Below are the code and all the weights of a small trained network. Each question names an input and a class and asks about switching units off, where a switched-off unit gives its printed mean instead of its output.

import numpy as np


def w(rows, s, z=0):
    codes = np.array(rows[::2]) - 128.0
    scale = np.full(codes.shape[1], s)
    scale[-1] = z or s
    return codes * scale


def f(y):
    return y / 2 * (1 + np.tanh(0.7978845608 * (y + 0.044715 * y**3)))


def log_softmax(a):
    a = a - a.max(-1, keepdims=True)
    return a - np.log(np.exp(a).sum(-1, keepdims=True))


def net(x, mask):
    res = np.array(x, float).reshape(1, 6) / 4 @ E
    y = f(res @ A[0][:, :-1].T + A[0][:, -1])
    res = res + np.where(mask, y, B[0][:, -1]) @ B[0][:, :-1]
    return log_softmax(res[-1] @ U[:, :-1].T + U[:, -1])


A, B = {}, {}
E = w([
[136,128,127],'x0',
[90,132,135],'x1',
[127,125,128],'x2',
[86,160,38],'x3',
[115,125,128],'x4',
[145,2,119],'x5',
],0.0098)
A[0] = w([
[129,117,29,90],'neuron 1',
[47,189,133,199],'neuron 2',
[159,119,171,162],'neuron 3',
[44,73,112,119],'neuron 4',
[115,82,155,232],'neuron 5',
[189,124,178,131],'neuron 6',
[155,205,115,51],'neuron 7',
[115,65,148,97],'neuron 8',
[116,103,226,80],'neuron 9',
[108,140,177,48],'neuron 10',
[193,78,119,113],'neuron 11',
[163,85,95,59],'neuron 12',
[116,87,190,61],'neuron 13',
[107,136,79,74],'neuron 14',
[81,10,172,117],'neuron 15',
[181,157,145,119],'neuron 16',
[92,104,125,193],'neuron 17',
[100,110,144,176],'neuron 18',
[88,179,84,82],'neuron 19',
[142,64,92,87],'neuron 20',
[141,48,148,187],'neuron 21',
[87,82,51,90],'neuron 22',
[140,135,138,254],'neuron 23',
[128,85,111,122],'neuron 24',
[98,148,50,69],'neuron 25',
],0.013,0.0052)
B[0] = w([
[67,74,219,181],'neuron 1',
[177,140,96,222],'neuron 2',
[55,90,108,174],'neuron 3',
[161,182,159,174],'neuron 4',
[110,149,107,214],'neuron 5',
[104,31,127,180],'neuron 6',
[161,136,218,167],'neuron 7',
[165,139,148,179],'neuron 8',
[130,61,140,182],'neuron 9',
[137,143,202,126],'neuron 10',
[141,84,137,189],'neuron 11',
[189,145,201,154],'neuron 12',
[115,118,165,160],'neuron 13',
[124,88,255,143],'neuron 14',
[144,138,131,254],'neuron 15',
[122,183,133,144],'neuron 16',
[185,98,88,168],'neuron 17',
[156,194,92,154],'neuron 18',
[87,114,165,175],'neuron 19',
[210,163,169,186],'neuron 20',
[188,136,69,243],'neuron 21',
[165,70,147,186],'neuron 22',
[124,112,19,191],'neuron 23',
[167,218,143,164],'neuron 24',
[91,113,173,172],'neuron 25',
],0.0066,0.0078)
U = w([
[254,234,180,121],'0',
[177,174,84,201],'1',
[189,194,68,164],'2',
[108,121,19,177],'3',
[113,93,233,2],'4',
[203,202,42,72],'5',
],0.0084,0.0052)

Each question gives the input, the list of numbers given to net, and the class t.
The units are the neurons (one row each of A and B). Each row of codes is followed by its name. A weight is (code - 128) times the scale printed after its matrix; where a second scale follows, it is the last column's (A, B and U).
mask holds one flag per neuron, in row order. A switched-off neuron (its flag False) gives its mean, the last column of its row in B, instead of its output. The means were averaged over made-up inputs and are rounded, as every weight is.
A unit's drop is (log p(t) with every unit on - log p(t) with that unit switched off) / (log p(t) with every unit on - log p(t) with every unit switched off).
The circuit of an input: a set's keep is (log p(t) with only the set's units on - log p(t) with every unit switched off) / (log p(t) with every unit on - log p(t) with every unit switched off). Starting from the 12 units with the biggest drops (on a tie, the unit counted first), units are removed one at a time, each time the one whose removal leaves the highest keep (on an exact tie, the one counted first), for as long as the keep stays at least 0.8.
units of the circuit, in order: the units of the circuit, biggest drop first
k most important neurons: the k neurons with the biggest drops, biggest first
drop of u: that unit's drop, to one decimal
input [-1,-5,-1,6,-6,2], class 4: 2 most important neurons => (neuron 1; neuron 21)
input [2,-2,7,0,8,8], class 0: units of the circuit, in order => (neuron 20; neuron 12; neuron 24)
input [-1,-3,2,5,-5,4], class 4: units of the circuit, in order => (neuron 1)
input [-5,5,6,-6,0,4], class 3: units of the circuit, in order => (neuron 3; neuron 21; neuron 7)
input [5,-5,6,2,-4,6], class 0: 3 most important neurons => (neuron 20; neuron 12; neuron 24)
input [4,-4,-1,-6,6,-4], class 4: units of the circuit, in order => (neuron 21; neuron 6)
input [1,-6,-2,-1,5,7], class 0: units of the circuit, in order => (neuron 20; neuron 12)
input [-7,3,2,6,-6,-8], class 0: 2 most important neurons => (neuron 7; neuron 2)
input [-4,-2,3,-2,-4,7], class 0: units of the circuit, in order => (neuron 20; neuron 24)
input [3,-1,-7,8,-1,0], class 4: units of the circuit, in order => (neuron 1; neuron 14; neuron 25)
input [0,1,2,5,5,-1], class 4: 3 most important neurons => (neuron 21; neuron 1; neuron 14)
input [4,6,8,0,-1,8], class 0: units of the circuit, in order => (neuron 20; neuron 4; neuron 24)
input [-3,5,-4,6,-2,6], class 0: 2 most important neurons => (neuron 4; neuron 20)
input [5,3,-8,6,2,-8], class 0: units of the circuit, in order => (neuron 7)
input [2,0,7,-3,7,8], class 0: drop of neuron 20 => 0.2
input [7,3,-8,-7,6,-5], class 3: drop of neuron 7 => 0.0
input [-1,-3,-1,5,-3,3], class 4: drop of neuron 23 => 0.1
input [-4,-2,-7,8,-7,-1], class 4: drop of neuron 21 => 0.1
